Here is a tiny trained network, its code and every weight. The questions are about switching its units off for an input and a class, where a switched-off unit gives its printed mean instead of its output.

import numpy as np


def w(rows, s, z=0):
    codes = np.array(rows[::2]) - 128.0
    scale = np.full(codes.shape[1], s)
    scale[-1] = z or s
    return codes * scale


def f(y):
    return np.maximum(y, 0)


def log_softmax(a):
    a = a - a.max(-1, keepdims=True)
    return a - np.log(np.exp(a).sum(-1, keepdims=True))


def net(x, mask):
    res = np.array(x, float).reshape(1, 4) / 4 @ E
    y = f(res @ A[0][:, :-1].T + A[0][:, -1])
    res = res + np.where(mask, y, B[0][:, -1]) @ B[0][:, :-1]
    return log_softmax(res[-1] @ U[:, :-1].T + U[:, -1])


A, B = {}, {}
E = w([
[121,123,150,70,213,191,87,253,192,56,32],'x0',
[122,165,86,168,188,97,130,48,62,116,203],'x1',
[158,11,138,75,46,116,105,201,84,105,81],'x2',
[129,171,142,116,215,240,80,121,153,2,94],'x3',
],0.0086)
A[0] = w([
[120,153,134,119,137,191,118,147,180,100,99,149],'N0',
[129,110,141,112,169,159,112,176,107,69,107,3],'N1',
[123,151,130,146,160,165,138,96,126,116,122,83],'N2',
[131,111,119,117,148,132,109,154,132,73,111,39],'N3',
[129,105,140,119,186,201,121,211,134,14,82,98],'N4',
[121,153,139,120,143,146,131,174,190,169,112,141],'N5',
[127,140,132,131,156,113,116,208,196,206,102,85],'N6',
[131,103,110,133,100,88,131,111,84,148,155,38],'N7',
[137,55,134,120,3,133,136,161,111,109,102,66],'N8',
[135,98,133,134,102,57,113,74,44,141,146,90],'N9',
[131,185,131,132,206,173,114,20,135,83,136,44],'N10',
[142,101,127,131,153,148,130,155,128,82,118,19],'N11',
[130,93,142,117,14,169,111,165,146,120,97,107],'N12',
],0.015,0.0046)
B[0] = w([
[137,78,117,156,169,139,200,70,160,120,92,197],'N0',
[148,106,101,121,194,102,69,125,89,111,108,184],'N1',
[139,158,146,160,124,148,114,106,82,113,128,164],'N2',
[82,98,113,93,154,133,99,108,139,125,134,166],'N3',
[136,36,104,103,255,144,110,134,132,120,120,252],'N4',
[136,172,129,133,159,98,173,130,113,114,97,171],'N5',
[107,211,136,94,145,79,125,158,122,159,70,173],'N6',
[139,67,116,126,159,110,154,95,115,140,112,183],'N7',
[113,146,158,137,24,160,44,139,105,134,126,212],'N8',
[129,72,101,111,150,74,151,145,140,166,175,214],'N9',
[120,200,142,139,101,175,107,143,141,98,233,218],'N10',
[126,139,72,88,141,124,86,132,156,133,130,160],'N11',
[150,110,157,156,23,184,140,134,142,97,122,197],'N12',
],0.019,0.021)
U = w([
[123,75,99,68,221,162,66,114,135,74,55,136],'0',
[117,83,66,131,109,19,168,59,68,217,204,250],'1',
[90,225,173,95,145,62,212,149,142,167,6,64],'2',
[155,96,191,127,104,179,151,107,179,81,13,23],'3',
[140,60,169,107,1,105,72,139,85,167,77,247],'4',
[106,233,110,178,160,149,123,49,112,106,221,142],'5',
],0.007,0.002)

Each question gives the input, the list of numbers given to net, and the class t.
The units are the neurons (one row each of A and B). Each row of codes is followed by its name. A weight is (code - 128) times the scale printed after its matrix; where a second scale follows, it is the last column's (A, B and U).
mask holds one flag per neuron, in row order. A switched-off neuron (its flag False) gives its mean, the last column of its row in B, instead of its output. The means were averaged over made-up inputs and are rounded, as every weight is.
A unit's drop is (log p(t) with every unit on - log p(t) with that unit switched off) / (log p(t) with every unit on - log p(t) with every unit switched off).
The circuit of an input: a set's keep is (log p(t) with only the set's units on - log p(t) with every unit switched off) / (log p(t) with every unit on - log p(t) with every unit switched off). Starting from the 12 units with the biggest drops (on a tie, the unit counted first), units are removed one at a time, each time the one whose removal leaves the highest keep (on an exact tie, the one counted first), for as long as the keep stays at least 0.8.
circuit, biggest first: the units of the circuit, biggest drop first
most important unit: the unit with the biggest drop
k most important neurons: the k neurons with the biggest drops, biggest first
drop of u: that unit's drop, to one decimal
input [8,-8,-3,-8], class 2: circuit, biggest first -> N6
input [-7,3,8,2], class 4: 3 most important neurons -> N8, N4, N0
input [6,4,5,-5], class 4: circuit, biggest first -> N8, N4
input [5,-3,-6,-2], class 2: circuit, biggest first -> N6, N5
input [2,4,-3,-4], class 1: circuit, biggest first -> N4, N10
input [0,-5,7,2], class 4: 2 most important neurons -> N8, N12
input [7,-8,-1,-7], class 2: 2 most important neurons -> N6, N5
input [-2,4,6,2], class 4: 2 most important neurons -> N4, N0
input [-1,-8,4,3], class 3: 2 most important neurons -> N12, N4
input [-2,-1,0,-4], class 1: 2 most important neurons -> N12, N9
input [3,-8,-2,-5], class 2: 2 most important neurons -> N6, N5
input [4,4,-2,-3], class 5: 2 most important neurons -> N4, N9
input [1,-6,1,-1], class 4: drop of N11 -> 0.0
input [-8,4,7,5], class 1: most important unit -> N9
input [2,-2,-1,-5], class 2: drop of N6 -> 0.2
input [5,-8,4,-6], class 4: drop of N8 -> 0.9
